Below are the code and all the weights of a small trained network. Each question names an input and a class and asks about switching units off, where a switched-off unit gives its printed mean instead of its output.

import numpy as np


def w(rows, s, z=0):
    codes = np.array(rows[::2]) - 128.0
    scale = np.full(codes.shape[1], s)
    scale[-1] = z or s
    return codes * scale


def f(y):
    return np.maximum(y, 0)


def log_softmax(a):
    a = a - a.max(-1, keepdims=True)
    return a - np.log(np.exp(a).sum(-1, keepdims=True))


def net(x, mask):
    res = np.array(x, float).reshape(1, 5) / 4 @ E
    y = f(res @ A[0][:, :-1].T + A[0][:, -1])
    res = res + np.where(mask, y, B[0][:, -1]) @ B[0][:, :-1]
    return log_softmax(res[-1] @ U[:, :-1].T + U[:, -1])


A, B = {}, {}
E = w([
[59,176,103],'x0',
[8,138,194],'x1',
[119,132,121],'x2',
[123,18,98],'x3',
[148,136,187],'x4',
],0.013)
A[0] = w([
[115,168,187,155],'N0',
[105,141,136,201],'N1',
[167,182,175,175],'N2',
[175,215,112,116],'N3',
[166,142,156,132],'N4',
[162,156,172,196],'N5',
[195,124,141,231],'N6',
[88,141,113,157],'N7',
[95,145,175,120],'N8',
[149,85,136,88],'N9',
[99,120,7,254],'N10',
],0.014,0.0036)
B[0] = w([
[101,156,180,198],'N0',
[248,78,203,175],'N1',
[1,151,108,194],'N2',
[131,153,39,204],'N3',
[73,129,74,162],'N4',
[17,171,62,178],'N5',
[114,198,31,202],'N6',
[148,134,178,181],'N7',
[143,136,162,190],'N8',
[99,74,110,166],'N9',
[231,62,151,245],'N10',
],0.0051,0.012)
U = w([
[245,236,151,191],'0',
[205,58,147,14],'1',
[123,178,186,236],'2',
[71,30,147,91],'3',
[41,136,75,39],'4',
[174,81,125,134],'5',
[73,150,193,56],'6',
[120,83,212,254],'7',
],0.011,0.0027)

Each question gives the input, the list of numbers given to net, and the class t.
The units are the neurons (one row each of A and B). Each row of codes is followed by its name. A weight is (code - 128) times the scale printed after its matrix; where a second scale follows, it is the last column's (A, B and U).
mask holds one flag per neuron, in row order. A switched-off neuron (its flag False) gives its mean, the last column of its row in B, instead of its output. The means were averaged over made-up inputs and are rounded, as every weight is.
A unit's drop is (log p(t) with every unit on - log p(t) with that unit switched off) / (log p(t) with every unit on - log p(t) with every unit switched off).
The circuit of an input: a set's keep is (log p(t) with only the set's units on - log p(t) with every unit switched off) / (log p(t) with every unit on - log p(t) with every unit switched off). Starting from all 11 units, units are removed one at a time, each time the one whose removal leaves the highest keep (on an exact tie, the one counted first), for as long as the keep stays at least 0.8.
circuit, biggest first: the units of the circuit, biggest drop first
top k neurons: the k neurons with the biggest drops, biggest first
drop of u: that unit's drop, to one decimal
input [8,-5,8,3,-2], class 1: circuit, biggest first -> N10
input [-8,7,1,-6,7], class 6: circuit, biggest first -> N2, N5
input [-6,-7,-3,-5,3], class 4: top 2 neurons -> N2, N5
input [6,7,-4,2,3], class 7: circuit, biggest first -> N1, N6, N2
input [3,0,7,-5,2], class 4: circuit, biggest first -> N2, N10
input [-8,-8,1,4,3], class 5: top 2 neurons -> N6, N9
input [-4,4,1,-7,8], class 6: top 2 neurons -> N2, N0
input [-1,2,7,-7,1], class 6: drop of N2 -> 0.4
input [-2,4,-7,-6,5], class 6: drop of N2 -> 0.3
input [8,3,-6,1,1], class 7: drop of N6 -> 0.2
